(in the rows, 128 means zero)
Rows lie near named flat spaces through zero. A row that begins with a name and a colon came from that space; any other row is followed by the name of its block's space that it lies nearest.
jggn: [102 117 150 111 195  86 145 123  73 141 105 128 110 102  87 153 103  80
 156 137  93 158 153  58]
jggn: [115  89 131 148  75  99 120 130 134 150 137 115  83  76  95 163 134 127
 214 107 135 115 133  82]
dznj: [147 113 130 129  90 147 116 105 129 122 125 126  91 120 134 169 146 171
 134 132 148 110 151 133]
jggn: [112 129 125  86 186 105 151 103 117 133 115 124 142 121 133 156 104 150
 136 152  99 167 148  91]
lqmn: [143 134 126 129 116 159 146 103 118 105 163  96 166 118 145 166 138 125
 151 116 132 102 135  97]
qhcg: [158 155 120 142 124 139 130 174 119 120 156 103 119 140 132  97 147 103
  87 139 170  71  94 158]
jggn: [132 106 126 129  62 139 124  61 148 142 160 120 158 121 101 147 157 187
 181  88 125 109 124 126]
dznj: [150 102 132 166 103 137  99 120 175 127 122 140 119 153 170 139 143 180
 144 138 142 116 140 180]
lqmn: [131 128 151  93 148 153 139  85  75 127 120 126 119 149  80 137 137 127
 106 134 100 123 131 108]
qhcg: [109 136 118 135  75 129 124 174 135 143 143 127 116 118  84  66 133  80
 127  99 135 114  74 133]
lqmn: [138 116 154 145 167 138 128 106  87  97 104 132 116 110 157 204 117 102
 140 137 122 139 198  86]
hqns: [161 109 137 172  72 137  93 119 144 134 135 138  95 141 123 126 167 165
 127 116 167  79 131 185]
qhcg: [128 135 107 110 154 126 145 151 161 119 132 108 140 127 183 144 107 148
 137 162 126 144 124 118]
qhcg: [111 179  89  84 107 143 166 141 116 110 162 103 174  85 128 120 116  97
 104 102 142 135 108  84]
hqns: [124 118 130 109 111 189 149 135 140 107 148  88 140 145 143 141 121 109
 165 142  90 121  93  88]
jggn: [129 120 124 160 137  63  92 153 143 148  85 176  73 105 143 126 124 152
 104 134 171 149 171 175]
jggn: [144 130 129 109 167 126 135 144 136 139 131 111 115 170 131 103 131 153
 107 175 122 111  94 155]
jggn: [128 119 134 110 173 100 135 132 120 147 119 119 106 139 115 128 122 143
 134 162 115 130 121 121]
hqns: [116 147 114 128 145  60 122 126 105 141 108 160 115  71 117 142 119 131
 103 107 167 154 178 123]
hqns: [134 143 132 142 195 101 130 157 127 127 120 134 146 149 154 105 114 105
  99 152 130 133 129 150]
dznj: [119 122 104  92  49 147 146 113 140 138 166  91 118  91  93 144 142 156
 176 107 132 107  95  84]
lqmn: [139 129 123 137 121 127 129 136 129 121 138 115 119 112 144 150 132 130
 137 131 148 112 137 121]
dznj: [137 126 130 135 140 117 123 136 135 136 129 127 124 142 131 115 133 138
 122 140 135 117 120 149]
hqns: [157 106 128 151  56 123 101 104 138 145 145 126  84 116 102 145 171 187
 145 112 174  75 132 161]
lqmn: [143 168  88 102   4 177 142 112 129 122 197  96 153  97  87 103 173 149
 103  69 180  66  78 135]
hqns: [125 133 130 127 156  96 122 110 131 148 120 151 149 147 114  97 130 151
 106 125 125 141 127 162]
lqmn: [118 157 112  75 172 129 156 101 122 124 129 126 176 137 138 124 111 152
  93 140 108 161 128 118]
jggn: [140  95 134 167  84  81  90 121 148 165 123 149  79 117  97 122 156 175
 155 113 163 102 135 172]
qhcg: [121 159  96 107  94 141 151 148 135 116 160 103 154  94 137 124 124 112
 124 109 148 121 107 102]
dznj: [130  99 130 144 101 150 117 125 179 129 132 123 133 155 156 128 131 160
 170 136 109 129 111 147]
dznj: [132 120 149 136 164 151 122 121 121 111 102 142 130 160 152 137 118 117
 114 147 103 146 148 137]
qhcg: [ 95 107 145 124 134 113 119 105 121 144  96 161 125 128  94 119 113 116
 147 110  86 175 140 113]
hqns: [147 107 155 151 105 214 119 152 140 100 131 107 113 190 148 115 139  94
 135 150  97  96  89 144]
hqns: [144 113 139 124 122 139 126 123 127 140 138 111 105 155 106 120 146 149
 136 146 124  96 102 141]
lqmn: [120 140 125 125 108 147 129 109 119 113 126 141 150 115 130 135 126 117
 115 101 127 144 146 120]
qhcg: [164 169 107 125 126 146 142 187 126 117 170  86 124 143 142  91 147 111
  75 152 178  60  76 159]
dznj: [133 100 162 145 205 129 116 150 130 127  87 139 101 185 154 124 110 112
 128 184  87 146 132 146]
qhcg: [128 161 123 129 165 123 137 199 116 126 131 121 125 148 126  63 118  63
  74 147 137 115  84 148]
jggn: [118 105 135 119 121 102 130  76 120 150 133 129 135 110  92 156 134 162
 176 110 112 135 144 100]
lqmn: [126 105 162 136 187 130 128 108 102 122 102 134 126 151 131 157 115 108
 148 149  87 146 157 105]
dznj: [128 111 138 150 126 151 115 121 156 116 114 142 143 152 164 135 122 135
 142 131 108 146 139 145]
lqmn: [105 106 152 173 132 116  92 138 121 119  65 190  96 114 141 139 106  83
 125 109 117 182 187 135]
dznj: [144 122 117 136  64 158 116  95 154 118 144 128 136 122 146 152 150 178
 136 107 150 111 139 148]
qhcg: [135 104 155 193 136 112  98 128 121 120 105 157 118 122 144 151 129  98
 148 112 137 128 176 139]
hqns: [ 97 152 105 105 150 108 154 134 123 115 125 129 165  77 152 151  93 100
 135 113 121 178 154  73]
[133 161 105  79 179 135 161 143 130 116 138 101 151 139 162 127 110 142
  91 169 125 137 112 118]
qhcg
[118 139 121 164 117  92  95 123 131 121  86 194 125  90 154 137 119 129
  88  91 167 172 200 163]
jggn
[110  97 153 124 171 121 128 152 110 129  89 129  74 127 125 154 101  92
 161 164  88 158 143  83]
dznj
[126 107 140 145 122 112 109 151 136 150 115 137  87 143 104  99 134 124
 137 137 126 119 108 151]
lqmn
[109 106 149 148 146 115 107 135 133 140  91 163 113 149 116 103 115 107
 132 128  98 161 133 144]
lqmn
[154 143  99 137  74 127 124 118 181 146 184 110 176 150 131  80 165 194
 122 109 166  77  75 194]
dznj
[147 138 110 119 125 108 132 153 129 133 139 108  91 106 137 142 136 152
 116 151 170 100 127 132]
lqmn
[126 116 117 149  65 136 118 142 151 124 140 121 112  97 136 143 135 126
 165 105 147 116 127 118]
jggn
[106 104 125 201  89 104  99 217 182 134 119 141 104 107 156  93 110  60
 181 111 138 136 108 139]
qhcg
[128 126 138 151 118 146 110 129 134 118 113 153 134 146 138 112 130 114
 109 115 125 137 136 157]
hqns
[133 139 121 134 161 106 135 145 133 127 135 120 144 126 151 127 120 123
 125 141 138 126 130 130]
hqns
[128 141 132  97 144 177 160 122 112 110 155  90 167 155 124 122 125 101
 130 139  92 116  91  95]
jggn
[129 152 108 120 159 130 150 115 134  95 136 118 184  99 197 180 106 132
 128 128 137 154 172  97]
lqmn
[137 114 107 143  17 157 121 108 155 114 160 109 117  72 142 185 150 162
 183  87 165 101 145 103]
hqns
[133  76 166 169 134 132 117 138 153 156 147 104 128 190  96  89 143 112
 205 143  79  90  66 141]
lqmn
[ 96 118 121  95  40 143 123  82 100 131 110 152  86  62  69 167 132 138
 144  75 127 160 162  76]
hqns
[139 128 160 164 123 139 112 128  86 132 133 139 126 154  74  87 152  71
 107 101 128  89 111 150]
jggn
[129 124 123 135 141 110 126 147 145 134 126 125 121 128 144 125 122 134
 136 143 134 129 125 136]
lqmn
[153 130 135 165 153 123 118 159 131 115 128 124 120 138 166 134 131 112
 117 147 154 103 139 151]
qhcg
[139 125 117 140  60 163 121 111 157 121 157 119 149 132 135 125 150 154
 143 101 141 103 111 147]
jggn
[129 133 136 140 146 123 120 126 110 117 107 148 123 120 139 142 122 112
 108 125 135 142 162 130]
dznj
[137 103 132 119 107 124 122 129 123 138 122 114  62 111 114 164 138 156
 155 149 139 110 135 111]
dznj
[137 157 124  97 196 143 144 143 125 115 118 125 149 174 160 102 114 132
  63 173 115 140 114 155]
jggn
[110 112 122 122 137  81 126 117 130 142 107 142 107  85 129 167 111 149
 161 127 129 163 168  98]
jggn

Each name stands for a flat space through zero: a line, a plane or more. A row that begins with a name and a colon came from that space; any other row is followed by the name of the space it lies nearest, among the names in its block.
rcpq: [154 107 116 124 104 120 108 136 126 110  88 136 130  88 124 115 127 159
 109 151 125 105 157 116]
rcpq: [109 174 160 133 147 133 162 105 153 166 141 104 153 155 149 157 111 122
 139 109  80 161 107 131]
pbgq: [114 122 162 107 114 129 162 129 171 157 145 125 131 140 169 137 129 155
 133 115 106 148 131 131]
pbgq: [ 78 132 112 138 116 162  99 113  93 100 105 176  97 147 107 147 161  95
 155 142 155  93 107 115]
qrdh: [112 146  90 149 140 119  97 151 109  92  88 151  78 129 131 103 173 147
 147 153 123 143 149 113]
qrdh: [145 181 118 131 163 107 137 153 106 132 160 118 108 155 148 105 136 163
 145 106 117 148 109 136]
qrdh: [130  89 148 156 125 102  90 101 189 141  25 112 122  93 130 156 129  92
 140 203  67 147 196  95]
qtqs: [104 116  92 140 133 147  98 112 130 101 104 149 106 126 106  93 138  91
 151 123 125 119 141 133]
rcpq: [147 162 136 133 122 153 123 136 118 155 147 131 145 142 142 136 122 100
 138 104 114 112  92 131]
pbgq: [ 87 133  86 149 196  94 125  88 133 120  99 100  90 177 105  82 127 130
 175 129 101 182 137 137]
qrdh: [ 81 130 137 118 136 146 147 121 151 131 127 147 113 140 128 131 162 126
 146 134 122 154 129 120]
pbgq: [140  98 164 108  97 134 160 144 167 165 176 113 149 136 173 137 109 128
 113  97 134 136 122 146]
qtqs: [105  88  88 114 121 156 139 119 160  98 144 137 135 102 107  58 123 117
 115  87 137 141 156 156]
pbgq: [129 210 183 113 136 128 155 149 123 114 179 157 122 105 153 178 144 159
 121 120 114 114 124 122]
rcpq: [135 140 123 130 129 142 110 133 118 115 135 147 122 116 117 123 135 102
 135 123 132 106 126 129]
pbgq: [132 155 142 125 120 151 115 113 137 116 182 151 122 128 145 118  95  81
 152  64 116  75 116 162]
qtqs: [131  89 123 111 117 143 101 119 169 121 113 159 102 105 129  83 137 102
 160 122 111 100 161 134]
qtqs: [158 120 136 128 132 130 132 134 157 169 163 101 142 147 154 105 102  93
 141  91 109 138 116 151]
qrdh: [159  58 101 113  79 142  97 183 102 104 158 159 104 111 132  96 149 116
 110 123 209  84 130 138]
qtqs: [122 115 119 134 119 113 105 100 152 106  75 134 112 108 135 111 112 143
 141 137  90 112 168 126]
qtqs: [121 101 127 143  83 164  85 152 129 111 109 168 111 105 134 149 159  65
 128 149 151  96 140 116]
rcpq: [132 154 139 127 134 129 126 113 116 104 133 138 140  98 104 147 116 123
 115 129 127 102 135 127]
pbgq: [159 133 124 150 168 108  87 109 137 131 109 113 118 117 101 117 113  66
 156 145 100 121 148 128]
qrdh: [ 65 179 147 134 138 145 134  68 147 129 109 149 111 165 146 149 116 121
 181 103  69 115 113 132]
rcpq: [ 67 189 137 115 156 132 169 113 103  85 128 157 122 116  96 160 164 189
 114 147 133 148 127 109]
rcpq: [136 108 103 123 144 127 104 137 117 106 153 144  94 132 111  85 138 103
 151 114 157 110 132 144]
qtqs: [106 123 134 123 126 131 138 118  87  97 191 137 127 143 106 157 109 107
 112 102 196  95 100 151]
rcpq: [131 150 149 101 142 116 134  94 139 143 114 142 116 138 134 119 118 172
 167 123  87  99 122 123]
pbgq: [111  67 104 144 116 134  91 127 111 129  90 135 104 152 107 132 151  83
 144 166 169 122 123 114]
qtqs: [111 138 106 168 137 116 106  90 111 109 135 102 125 162 129 132  71  78
 139  89 125 115 118 161]
pbgq: [111 215 105 110 136 119 138 120 106  60 121 173  94 104 146  84 131 246
 139  90  84  97 146 135]
rcpq: [138 108 117 132 119 116 118 131 122  95 113 127 134  88 108 128 121 135
  97 146 145 119 160 126]
pbgq: [120 107 119 116  80 154 115 134 118 111 132 163 118 127 145 119 128 135
 128 106 151  82 120 136]
qrdh: [139 125 164 144 148  90 137 137 167 173 131  86 119 156 169 155 122 113
 144 145  97 176 139 126]
qrdh: [137  99 166 121  98 149 145 133 166 175 164 112 159 138 160 153 107  81
 120 105 128 130 113 141]
rcpq: [126 136 141 128 127 113 133 106 153 112  86 124 142  85 121 141 117 156
 110 152  90 133 170 115]
qtqs: [147 129 156 103 124 144 142 170  81 156 170 147 135 141 110 171 173 129
 117 158 193 114  75 104]
qtqs: [115 163 108 137 154 151 141 157 100 139 131 129 135 144 106 128 177 122
 124 144 140 174  98 109]
qtqs: [120  90 118 119  97 148 115 134  93 105 128 155 129 117 100 143 141 117
 108 143 189  89 116 121]
pbgq: [161 140 139 111  78 155 112 142 122 110 129 166 144  78 142 130 119 143
 108 112 123  61 133 127]
rcpq: [174 145 133 152 134 115 131 118 167 146 128  74 182  93 139 120  68  99
  97 103  72 151 155 147]
qrdh: [181 100 126 128  86 143  66 125 158 128  70 155 126  74 139 101 116  97
 144 139  85  62 166 119]
qrdh: [177  90 137  92 120 128 110 153 156 139 134 152 111  93 131  84 148 134
 144 136 127  99 152 124]
qrdh: [128 158 157 131 149 117 136 109 163 159 119 114 127 141 151 138 118 125
 157 125  70 145 132 126]
[142  91 143 121 145  99 164 125 122 141 146  80 171 116  90 158 108 137
  75 156 170 164 131 125]
qrdh
[122 125 115 139 141 142 106 120 116 127 152 134 113 154 116 116 124  68
 156 106 144 112 107 144]
qtqs
[106  87 136 124 108 152 152 132 142 137 135 121 160 116 110 152 138 101
  92 142 162 154 128 123]
qrdh
[166 111 114 132 128 111  93 129 132 116 122 127 113 112 130  94 107 115
 140 119 120  97 150 140]
pbgq
[144 125 148  95 147 116 127 123 161 143 113 149 102 115 131 101 151 161
 165 145  94 119 149 114]
qtqs
[158 188 124 123 146 143 133 132  80 119 186 132 152 126 107 124 106 121
 119  84 142  92  85 146]
rcpq
[130 143 133 117 118 130 140 131 133 122 136 136 131 118 143 122 124 160
 122 113 116 121 131 132]
pbgq
[119 153 174 138 166 119 129 122 148 153 143 123 114 141 126 177 146  72
 156 155 113 149 126 116]
pbgq
[157 106 147 103 104 148 123 117 150 144 138 142 148 104 128 117 108 113
 131 110 119  83 128 135]
qrdh
[129 195 100 143 163 130 108 106  93  87  97 143 129 100  84 115 129 137
 132 134  99 111 133 119]
pbgq
[138 140 132 135 144 140 135 141 117 156 190 111 137 165 132 130 118  74
 137  93 149 137  87 149]
qtqs
[108 127 154 111 102 169 166 102 174 174  96 123 186 116 134 147 126 135
 113 129  81 150 120 112]
pbgq
[ 78 141 123 142 151 108 148 108 101 108 132 116 114 165 116 156 127 146
 127 135 151 154 115 130]
qrdh
[156 113 108 106 138 145 147 154 117 172 127 115 157 137 107  94 156 150
 120 138 140 158  97 113]
qtqs
[142  98  97 138 133 154  95 123 119 150 145 125 125 162 111  88 118  47
 161  99 146 109  95 148]
qtqs
[159  77 142  85 117 147 130 141 146 155 174 146 128 124 122  95 135 109
 143 110 158  97 116 139]
qtqs
[148 102 102 132 120 145  98 160 110 137 158 139 105 155 134  93 143  81
 151 108 165 111 103 142]
rcpq
[196  65 142 130 105 116 136 210 149 176 175  83 153 115 158 130 138  94
  80 143 174 174 135 131]
qrdh
[ 98 102 124 111  95 142 127 149 118 145  85 164  93 161 154 133 186 180
 152 164 143 129 110  95]
rcpq

Rows lie near named flat spaces through zero. A row that begins with a name and a colon came from that space; any other row is followed by the name of its block's space that it lies nearest.
fz_pp: [114 139 155  86 141  92 135  99  92 140 149 122 148 138 126 196 122 164
  98 125 135 145 126  99]
fz_pp: [121 151 168 131 121 121  94 113 119 118 145 115 159 140 121 145 134 166
 119 160 156 109 139 134]
tm_zr: [141 123 146 106 146 110 118 132 118 128 125 131 135 137 122 165 109 144
 117 128 158 140 124 111]
fz_pp: [140 103 122  92  98 154 143 161  99 128 125 147  68 160 144 113 115 110
 129 100 125 114 107 149]
rt_tt: [148  89 146  96 113 140 140 112  91 124 128 156 117 153  79 167 132 185
 121 144 127 110 120 127]
tm_zr: [131 107  99 115 159 164 112 149 148  79  68 151 141 114 120 100 101 119
 158 142 125 166 135 158]
rt_tt: [144 123 111 136 135 139 129 142 130 135  94 131 135 107 115 123 125 107
 121 136 132 138 143 147]
fz_pp: [137 139 118 156  99 121 148 144 156 118 112 107 117 121 167  89 113  89
 150 128 130  84 104 156]
tm_zr: [126 133 125 105 104 119 159 145  74 180 144 114  82 140 178 137 108  86
 101  86 120 119 108 119]
gg_tq: [153 144 136 139 124 114 121 120 131 105 136 163 112 133 146 123  99 146
 143 176 111 130 153 156]
rt_tt: [141 168 155 141 124 120  94 151  80 184 119  94 149 112 151 148 114  97
  76 143 177 125 161 144]
hm_dm: [107 120 129  95 128 133 143 110  95 139 137 129 131 134 114 156 142 146
 110 113 110 140 125 116]
gg_tq: [137 101 119 128 112 144 157 130  81 154 123 132  97 135 150 120  93 123
 136 120 106 109  99 116]
hm_dm: [126 113 109 136 109 169 144 128  76 159 104 128 122 113 125 110 124 115
 119 136  97 119 134 148]
rt_tt: [113 126 161 131 107 125 130  98  65 166 188 123 109 159 147 144 119 169
 120 127 111 102 110  84]
gg_tq: [139 161 126 166 118 118 126 125 124 110 119 133 122 116 203  86  63 111
 160 178 103 114 134 162]
rt_tt: [132 149 171  94 106  73 138 107 146  98 172 130 122 165 131 176 138 170
 122 132 149  98 113 127]
tm_zr: [132 137 100 165  90 129 178  92 115 137 156 161  83 118 156  90 125 127
 150 158  32 107 142 152]
tm_zr: [101 125 125 109 130 150 118 132 100 170 154 120 121 133 101 139 178 120
  90  86 126 154 144 106]
gg_tq: [107 142 135 172 135 157  75 161 148 126 119  83 153 124 162  68 118  94
 149 120 172 114 114 122]
hm_dm: [ 89 122 123 137 101 189 107 144 120 106 128 110 121 146 153  57 135 117
 159 116 118 100 103 148]
gg_tq: [151 149 139 154 137  99 118 140 123 153 128 115 129 118 164 134  91 106
 120 140 153 126 133 119]
fz_pp: [121 123 147 111 127 138 111 129 104 134 136 123 133 144 116 144 133 147
 115 124 147 126 126 119]
rt_tt: [134 153 134 106 117  75 158 113 159 113 150 134 118 133 134 161 145 129
 116 123 122 123 131 139]
gg_tq: [125 169 128 146 153 117  90 142 150 130 126 121 149 107 145 118 129 100
 115 140 147 164 170 141]
tm_zr: [131 139 138 118 117 140 108 157 104 125 125 127 105 145 173 107  93 107
 131 128 145 123 124 149]
fz_pp: [109 107 129 117 139 158 108 131 129 119 122 123 146 135  94 125 152 145
 131 115 141 136 122 115]
tm_zr: [149 109 126 106 160 119 119 136 159 104  93 141 154 119  78 163 134 143
 123 133 161 154 137 128]
fz_pp: [135 138 120 148 135 106 144 109 136 129 131 135 131 112 143 129 110 129
 138 146 104 132 133 122]
rt_tt: [134 115 126  84  87 174 128 145 104  83 115 172  83 161 125 102 129 141
 139 146 104 116 138 201]
fz_pp: [155 167 124 174 131  74 152  93 143 128 143 149 126 101 169 131  89 131
 142 185  83 129 156 137]
rt_tt: [134 147  95 123 129  96 170 123 161 130 123 138 115 102 133 135 146  91
 117 115  94 149 147 148]
gg_tq: [116 155 116 155 120 136 119 136 143 124 124 116 131 113 161  86 126  95
 138 136 116 125 140 153]
hm_dm: [114 129 149  93  77 151 134 152  77 171 120  80 130 143 112 148 171 106
  75  90 171  78 111 153]
hm_dm: [163 142 137 118 128  87 148 119 102 167 131 141 122 115 116 186 125 129
  83 143 131 139 159 131]
tm_zr: [104 134 136 169 128  99 150  96 156 119 128  73 177 112 155 121 111 136
 162 129 133  80  72  88]
hm_dm: [131 152 142 131 148  72 124 113 182  86 174 150 111 148 165 132 105 147
 159 134 122 144 123 104]
rt_tt: [163 109 114 134 105  93 191  98 157 105 135 165  95 130 115 140 124 152
 153 148  82  97 113 137]
tm_zr: [113 111  62 142 117 166 180 113 127 130 110 156  99  98 128  77 143  97
 149 122  31 147 139 154]
hm_dm: [137 146 135 146 104 100 142 134 148 119 155 126  94 144 182 104 104 111
 150 126 123  96 107 132]
hm_dm: [111 135 133 110 129 125 129 118 119 119 134 125 135 134 136 137 126 138
 127 126 122 133 124 127]
gg_tq: [105 134 116 124 119 144 127 126 156 111 131 124 135 125 105 110 177 122
 128 115 116 129 137 146]
gg_tq: [179 105 159 139 130 121 104 142 102 142 144 158  95 157 127 145  84 160
 132 154 160 116 128 107]
fz_pp: [120  89 148  92 134 144 131 133  40 185 140 113 114 154 129 169 102 145
 102  87 149 130  90  66]
rt_tt: [115 108 119 108 147 148 117 134 150  98 112 133 140 132 101 124 142 138
 141 114 136 147 120 124]
fz_pp: [132 142 124 145 114 127 125 144 155 121 118 113 130 121 138 105 137 101
 131 128 142 109 128 152]
gg_tq: [118  85 139  86 175 154  99 137  80 143 113 130 146 141  97 168 108 159
 115 103 162 173 113  73]
tm_zr: [112 125 126 111 133 142 122 140  99 145 130 118 120 134 145 126 120 113
 118 103 132 142 120 116]
hm_dm: [101 149 147 109 106 150 105 142 109 116 113  93 152 137 144 117 135 118
 117 127 158 105 121 162]
hm_dm: [112 140 136 140 157 137  72 127 177  75 167 161 122 150 131  91 135 157
 165 143 123 166 153 119]
[111 136 136 133 133 132 109 133 148 125 119  96 164 121 110 128 155 123
 120 118 160 121 124 125]
fz_pp
[121 142 141 161 140  74 141 100 173 125 168 105 142 128 151 137 122 140
 150 120 131 110  98  74]
rt_tt
[185 147 138 173 117  63 137 139 185 135 192 165  55 150 165 116 112 114
 145 133 127 112 138 111]
hm_dm
[157 135 131 134 138  54 166 111 166 125 164 146  98 135 155 159 103 132
 140 122 116 128 112  92]
hm_dm
[162 119 101 172 156 145 118 129 130 137  89 157 139  88 111 110 102 122
 138 176 107 158 169 142]
hm_dm
[110 121 118 110 129 148 143 116  88 136  94 114 155 110 123 140 119 129
 118 133 113 132 123 138]
hm_dm
[131 141 150 119 125  92 123 136 167 113 154 116 122 149 137 142 138 128
 128 108 164 113 111 115]
hm_dm
[136 186 167 137 118  55 136  90 120 131 156 112 155 122 169 175 100 150
 110 174 134 106 141 133]
fz_pp
[121 131 125  73 167  99 119 139 199  79  98 123 171 120  73 177 172 128
 111 100 177 170 136 134]
rt_tt
[130 120 104 151 120 107 187  82 128 137 139 142 120 108 130 132 124 142
 145 143  59 117 120 113]
tm_zr
[155 159 118 161 105 128 116 140 179  90 127 161 105 122 139  80 137 110
 148 173 110 119 172 198]
fz_pp
[104 160 129 115  97 108 170 100  81 117 141 123 109 134 221 116  68 123
 146 146  70 105 104 151]
hm_dm
[127 129 103 127 134 105 167 121 149 125 117 125 124 111 145 130 119 104
 137 112 104 134 113 123]
fz_pp
[120 151 118 111 127 107 138 133 162 107 130 130 123 124 140 128 144 105
 124 115 122 142 138 150]
rt_tt
[144 137 164 115 132  99  95 112 203  67 156 155 150 152  55 163 187 193
 129 157 166 124 156 141]
gg_tq
[168 144 113 211 144 116 120 128 122 184 135 141 116  90 152 102  95 100
 127 166 106 141 169 113]
fz_pp
[152 165 122 145 130  41 174 110 197 121 140 121 133 104 144 160 134 105
 123 129 125 119 130 128]
rt_tt
[137 109 143 143  97 181  92 164 109 130 124 124 105 155 128  81 128 125
 139 131 158  89 118 149]
fz_pp
[ 98 146 134 132 135 153  88 135 146  79 112 113 159 131 154  87 115 129
 158 145 141 129 125 153]
hm_dm
[145 111 122 135 115 143 135 158  93 171 124 122  91 134 151 114 106  94
 119 104 137 115 113 119]
fz_pp
[103 116 140 116 135 129 109 144 183  91 130  95 150 148 114 119 156 130
 148  87 177 112  85 104]
hm_dm
[120 144 119 116 121 118 139 113 160 108 137 142 131 122 100 135 174 132
 118 131 107 138 154 154]
gg_tq
[131 136 137 174 106 155  95 157 151 130 113  93 143 124 131  78 142 102
 138 134 169  84 122 150]
fz_pp
[ 86 131 146 103 184 131  75 128 154  96 107  91 207 122 101 154 139 149
 126 113 187 168 120  94]
gg_tq
[148 126 160 106 142  80 137 118  98 142 139 123 130 143 150 188  78 153
 117 130 158 124 103  89]
tm_zr
